Below is a small trained network, with its code and all its weights. Each question gives an input and a target symbol and asks what happens when units are switched off, that is, made to give their printed mean instead of their output.

import numpy as np


def w(rows, s, z=0):
    codes = np.array(rows[::2]) - 128.0
    scale = np.full(codes.shape[1], s)
    scale[-1] = z or s
    return codes * scale


def norm(h):
    return h / np.sqrt((h * h).mean(-1, keepdims=True) + 1e-5)


def f(y):
    return y / 2 * (1 + np.tanh(0.7978845608 * (y + 0.044715 * y**3)))


def softmax(a):
    e = np.exp(a - a.max(-1, keepdims=True))
    return e / e.sum(-1, keepdims=True)


def log_softmax(a):
    a = a - a.max(-1, keepdims=True)
    return a - np.log(np.exp(a).sum(-1, keepdims=True))


def net(x, mask):
    ids = ['αβγδεζθλμξστφψω'.index(c) for c in x.split()]
    T = len(ids)
    res = E[ids] + P[:T]
    u = 0
    for l in range(2):
        q, k, v = (norm(res) @ M[l].T for M in (Q, K, V))
        z = softmax(np.where(np.tri(T) > 0, q @ k.T / 4**0.5, -1e9)) @ v
        res = res + np.where(mask[u], z, O[l][:, -1]) @ O[l][:, :-1]
        u += 1
        y = f(norm(res) @ A[l][:, :-1].T + A[l][:, -1])
        res = res + np.where(mask[u : u + 12], y, B[l][:, -1]) @ B[l][:, :-1]
        u += 12
    return log_softmax(norm(res)[-1] @ U[:, :-1].T + U[:, -1])


Q, K, V, O, A, B = {}, {}, {}, {}, {}, {}
E = w([
[173,167,162],'α',
[160,151,149],'β',
[155,146,141],'γ',
[165,118,135],'δ',
[187,150,148],'ε',
[175,191,174],'ζ',
[156,144,143],'θ',
[148,153,148],'λ',
[150,147,147],'μ',
[165,121,139],'ξ',
[164,112,136],'σ',
[122,220,169],'τ',
[166,122,134],'φ',
[120,150,89],'ψ',
[201,251,148],'ω',
],0.027)
P = w([
[223,89,146],'0',
[228,112,126],'1',
[203,254,39],'2',
[199,218,54],'3',
[209,187,61],'4',
[206,173,78],'5',
[200,160,98],'6',
[202,139,109],'7',
[192,131,122],'8',
[179,124,139],'9',
[174,112,152],'10',
[172,105,158],'11',
[167,99,168],'12',
],0.007)
Q[0] = w([
[246,233,2],'0.h1',
[128,98,98],'0.h1',
[58,102,45],'0.h1',
[20,180,158],'0.h1',
],0.0072)
K[0] = w([
[138,181,2],'0.h1',
[103,217,121],'0.h1',
[123,31,137],'0.h1',
[245,146,162],'0.h1',
],0.0047)
V[0] = w([
[65,128,58],'0.h1',
[120,66,254],'0.h1',
[152,150,249],'0.h1',
[215,213,61],'0.h1',
],0.008)
O[0] = w([
[40,16,142,83],'0.h1',
[135,165,70,77],'0.h1',
[254,161,51,150],'0.h1',
[130,151,222,250],'0.h1',
],0.0064,0.011)
A[0] = w([
[156,166,4,161],'0.n1',
[102,94,180,3],'0.n2',
[177,92,121,82],'0.n3',
[82,75,169,236],'0.n4',
[128,145,61,11],'0.n5',
[125,145,153,99],'0.n6',
[123,127,104,29],'0.n7',
[95,144,153,180],'0.n8',
[122,143,82,127],'0.n9',
[113,159,204,111],'0.n10',
[107,111,135,36],'0.n11',
[91,67,179,206],'0.n12',
],0.017,0.0026)
B[0] = w([
[198,94,45,152],'0.n1',
[157,155,66,123],'0.n2',
[46,164,203,159],'0.n3',
[161,181,2,126],'0.n4',
[141,139,86,113],'0.n5',
[128,79,123,166],'0.n6',
[131,95,78,107],'0.n7',
[120,41,147,143],'0.n8',
[163,73,100,115],'0.n9',
[123,48,68,254],'0.n10',
[139,163,130,108],'0.n11',
[209,198,41,132],'0.n12',
],0.0066,0.0075)
Q[1] = w([
[170,110,128],'1.h1',
[247,139,189],'1.h1',
[57,141,126],'1.h1',
[26,126,54],'1.h1',
],0.014)
K[1] = w([
[148,123,64],'1.h1',
[104,35,7],'1.h1',
[145,242,179],'1.h1',
[212,198,194],'1.h1',
],0.013)
V[1] = w([
[68,152,66],'1.h1',
[114,93,247],'1.h1',
[92,146,139],'1.h1',
[27,167,149],'1.h1',
],0.012)
O[1] = w([
[202,49,169,84],'1.h1',
[129,229,109,52],'1.h1',
[227,124,239,82],'1.h1',
[162,253,137,1],'1.h1',
],0.0053,0.0099)
A[1] = w([
[196,149,116,136],'1.n1',
[136,121,149,116],'1.n2',
[182,166,16,207],'1.n3',
[192,146,154,113],'1.n4',
[202,171,116,157],'1.n5',
[119,72,212,78],'1.n6',
[76,122,197,254],'1.n7',
[112,160,100,84],'1.n8',
[214,222,110,87],'1.n9',
[246,105,133,106],'1.n10',
[119,65,74,180],'1.n11',
[188,242,126,126],'1.n12',
],0.013,0.0048)
B[1] = w([
[82,70,134,194],'1.n1',
[127,135,107,140],'1.n2',
[235,85,153,191],'1.n3',
[73,184,129,202],'1.n4',
[29,98,86,215],'1.n5',
[175,131,88,182],'1.n6',
[97,236,94,177],'1.n7',
[184,38,217,118],'1.n8',
[48,64,174,229],'1.n9',
[57,102,174,254],'1.n10',
[108,161,60,159],'1.n11',
[1,58,152,232],'1.n12',
],0.0085,0.0098)
U = w([
[42,86,168,166],'α',
[19,161,47,168],'β',
[65,155,133,72],'γ',
[215,203,133,250],'δ',
[195,71,6,137],'ε',
[141,172,112,63],'ζ',
[196,152,218,114],'θ',
[145,179,120,83],'λ',
[147,175,127,78],'μ',
[217,124,199,104],'ξ',
[211,87,162,90],'σ',
[138,174,108,71],'τ',
[135,171,114,57],'φ',
[215,133,209,107],'ψ',
[147,177,114,89],'ω',
],0.015,0.012)

Each question gives the input, a string of symbols that net reads in full, and the target symbol t.
The units are the heads (4 rows each of Q, K, V and O) and the neurons (one row each of A and B). Each row of codes is followed by its name. A weight is (code - 128) times the scale printed after its matrix; where a second scale follows, it is the last column's (O, A, B and U).
mask holds one flag per unit, layer by layer, with each layer's heads first. A switched-off unit (its flag False) gives its mean, the last column of its rows in O or B, instead of its output. The means were averaged over made-up inputs and are rounded, as every weight is.
A unit's drop is (log p(t) with every unit on - log p(t) with that unit switched off) / (log p(t) with every unit on - log p(t) with every unit switched off).
The circuit of an input: a set's keep is (log p(t) with only the set's units on - log p(t) with every unit switched off) / (log p(t) with every unit on - log p(t) with every unit switched off). Starting from the 12 units with the biggest drops (on a tie, the unit counted first), units are removed one at a time, each time the one whose removal leaves the highest keep (on an exact tie, the one counted first), for as long as the keep stays at least 0.8.
circuit, biggest first: the units of the circuit, biggest drop first
most important unit: the unit with the biggest drop
top k neurons: the k neurons with the biggest drops, biggest first
k most important neurons of layer l: the k neurons of layer l with the biggest drops, biggest first
drop when u is switched off: that unit's drop, to one decimal
input ξ α μ μ φ ζ ψ μ, target ε: top 3 neurons => 1.n12; 1.n9; 1.n6
input λ ω λ δ γ γ τ φ θ β α γ θ, target β: circuit, biggest first => 1.h1; 1.n7
input ζ λ σ σ τ φ α σ μ ω μ, target β: circuit, biggest first => 1.h1; 1.n7
input τ β γ γ ψ ζ ψ ξ ψ ξ, target ε: 3 most important neurons of layer 1 => 1.n12; 1.n9; 1.n11
input δ τ σ α μ γ τ β ξ γ β ε σ, target β: circuit, biggest first => 1.h1; 1.n7; 0.n3
input σ τ μ δ α φ α ζ δ ω ζ λ, target β: circuit, biggest first => 1.h1
input μ δ ω ω ξ ω ψ θ, target ε: top 3 neurons => 1.n12; 1.n9; 1.n6
input β β σ μ γ λ δ σ δ, target β: top 2 neurons => 1.n3; 0.n3
input ω ω τ α ψ γ, target ε: 2 most important neurons of layer 0 => 0.n1; 0.n10
input ζ β ψ μ, target ε: top 3 neurons => 0.n1; 1.n12; 1.n9
input δ σ ε ε φ τ μ ω θ ε θ, target β: top 2 neurons => 0.n1; 1.n3
input σ θ δ τ τ σ σ δ, target β: 4 most important neurons of layer 0 => 0.n3; 0.n1; 0.n12; 0.n4
input ω ψ γ, target ε: top 2 neurons => 0.n10; 1.n12
input σ φ ψ γ τ β ψ σ σ ψ γ σ, target ε: most important unit => 0.n4
input δ ω ψ θ ψ ψ λ, target ε: 4 most important neurons of layer 1 => 1.n12; 1.n9; 1.n11; 1.n5
input λ ψ θ τ ξ α τ φ ω ε δ τ, target δ: top 3 neurons => 1.n12; 1.n9; 1.n7
input ζ α θ λ γ ζ ξ ω σ τ δ β ξ, target β: top 3 neurons => 1.n3; 1.n7; 0.n3
input ψ ξ ξ, target ε: 2 most important neurons of layer 0 => 0.n10; 0.n12
input τ σ μ α σ ω δ ξ σ φ ξ, target β: 3 most important neurons of layer 0 => 0.n10; 0.n1; 0.n12
input δ α ψ ψ γ τ ψ σ, target ε: 3 most important neurons of layer 0 => 0.n4; 0.n12; 0.n2
input ξ ξ μ ψ σ φ, target ε: most important unit => 0.h1
input τ ψ τ, target δ: top 2 neurons => 1.n12; 1.n5
input ε ε θ α δ τ σ σ, target β: top 2 neurons => 0.n3; 1.n3
input μ ω τ ξ θ β ψ θ, target ε: 2 most important neurons of layer 0 => 0.n1; 0.n10
input τ τ ξ ψ λ, target ε: 4 most important neurons of layer 1 => 1.n12; 1.n9; 1.n6; 1.n10
input β μ λ ω ω τ φ θ ε φ μ, target β: 2 most important neurons of layer 0 => 0.n1; 0.n12
input ω λ λ β δ θ ω ψ θ φ, target ε: most important unit => 1.h1
input θ λ δ μ σ ω, target α: drop when 1.n3 is switched off => 0.1
input β ψ σ δ, target ε: drop when 1.n11 is switched off => 0.2
